Below is a small trained network, with its code and all its weights. Each question gives an input and a class and asks what happens when units are switched off, that is, made to give their printed mean instead of their output.

import numpy as np


def w(rows, s, z=0):
    codes = np.array(rows[::2]) - 128.0
    scale = np.full(codes.shape[1], s)
    scale[-1] = z or s
    return codes * scale


def f(y):
    return np.maximum(y, 0)


def log_softmax(a):
    a = a - a.max(-1, keepdims=True)
    return a - np.log(np.exp(a).sum(-1, keepdims=True))


def net(x, mask):
    res = np.array(x, float).reshape(1, 7) / 4 @ E
    y = f(res @ A[0][:, :-1].T + A[0][:, -1])
    res = res + np.where(mask, y, B[0][:, -1]) @ B[0][:, :-1]
    return log_softmax(res[-1] @ U[:, :-1].T + U[:, -1])


A, B = {}, {}
E = w([
[159,184,246,113,232],'x0',
[123,129,129,131,134],'x1',
[125,130,128,130,127],'x2',
[128,121,119,127,141],'x3',
[27,154,142,2,127],'x4',
[131,128,131,125,120],'x5',
[75,11,199,167,137],'x6',
],0.0069)
A[0] = w([
[241,108,132,193,113,61],'N0',
[45,143,157,16,129,30],'N1',
[216,104,122,211,136,84],'N2',
[163,236,46,100,105,234],'N3',
[202,129,129,189,114,44],'N4',
[180,167,223,118,203,15],'N5',
[137,161,172,137,196,31],'N6',
[67,16,183,146,113,222],'N7',
[219,113,145,218,152,102],'N8',
[96,84,78,158,64,105],'N9',
[254,251,49,71,109,92],'N10',
[160,178,234,126,174,152],'N11',
[162,180,234,130,191,38],'N12',
[86,117,19,168,19,1],'N13',
],0.0062,0.0032)
B[0] = w([
[15,222,132,101,62,183],'N0',
[38,233,139,116,57,206],'N1',
[15,228,108,86,90,188],'N2',
[151,77,249,231,193,249],'N3',
[39,226,120,119,38,162],'N4',
[189,66,66,54,23,198],'N5',
[173,54,91,60,36,165],'N6',
[160,127,250,205,187,253],'N7',
[37,198,91,86,95,199],'N8',
[194,76,110,114,101,189],'N9',
[147,110,253,195,145,234],'N10',
[190,65,50,74,99,229],'N11',
[183,69,66,67,33,204],'N12',
[203,51,87,47,42,202],'N13',
],0.0055,0.0054)
U = w([
[201,74,70,75,79,38],'0',
[10,203,118,104,102,36],'1',
[141,124,122,141,165,254],'2',
[135,120,121,136,163,244],'3',
[155,106,201,186,160,22],'4',
],0.012,0.0057)

Each question gives the input, the list of numbers given to net, and the class t.
The units are the neurons (one row each of A and B). Each row of codes is followed by its name. A weight is (code - 128) times the scale printed after its matrix; where a second scale follows, it is the last column's (A, B and U).
mask holds one flag per neuron, in row order. A switched-off neuron (its flag False) gives its mean, the last column of its row in B, instead of its output. The means were averaged over made-up inputs and are rounded, as every weight is.
A unit's drop is (log p(t) with every unit on - log p(t) with that unit switched off) / (log p(t) with every unit on - log p(t) with every unit switched off).
The circuit of an input: a set's keep is (log p(t) with only the set's units on - log p(t) with every unit switched off) / (log p(t) with every unit on - log p(t) with every unit switched off). Starting from the 12 units with the biggest drops (on a tie, the unit counted first), units are removed one at a time, each time the one whose removal leaves the highest keep (on an exact tie, the one counted first), for as long as the keep stays at least 0.8.
circuit, biggest first: the units of the circuit, biggest drop first
most important unit: the unit with the biggest drop
top k neurons: the k neurons with the biggest drops, biggest first
drop when u is switched off: that unit's drop, to one decimal
input [-7,-3,-7,-5,-8,4,7], class 1: circuit, biggest first	[N2 N0]
input [-4,8,0,3,1,5,-8], class 4: top 2 neurons	[N3 N10]
input [-6,6,-8,5,6,7,8], class 4: circuit, biggest first	[N7]
input [-3,7,-4,-3,-6,5,-8], class 4: top 3 neurons	[N3 N10 N1]
input [2,6,-1,-3,3,2,-6], class 4: circuit, biggest first	[N3 N10]
input [5,8,8,7,5,-4,-8], class 4: circuit, biggest first	[N3 N10]
input [-2,-5,-6,-4,-8,1,-7], class 1: circuit, biggest first	[N0 N2]
input [-4,-2,-7,8,3,5,-6], class 3: circuit, biggest first	[N3 N5]
input [4,-2,1,-3,3,-1,-2], class 0: circuit, biggest first	[N7 N11 N12]
input [6,-8,6,4,1,0,-8], class 4: top 3 neurons	[N10 N3 N13]
input [3,8,7,5,5,0,-7], class 4: top 2 neurons	[N3 N10]
input [7,6,8,0,-4,1,-4], class 0: top 3 neurons	[N5 N12 N11]
input [7,1,4,-4,4,-3,-1], class 0: drop when N12 is switched off	0.1
input [2,-5,4,4,-4,4,1], class 1: drop when N1 is switched off	-0.1
input [6,-5,-5,4,-6,1,-6], class 0: most important unit	N5
input [-5,7,-7,2,-5,-3,-7], class 4: drop when N11 is switched off	0.1
input [-2,6,2,0,-2,-2,-7], class 4: drop when N3 is switched off	0.3
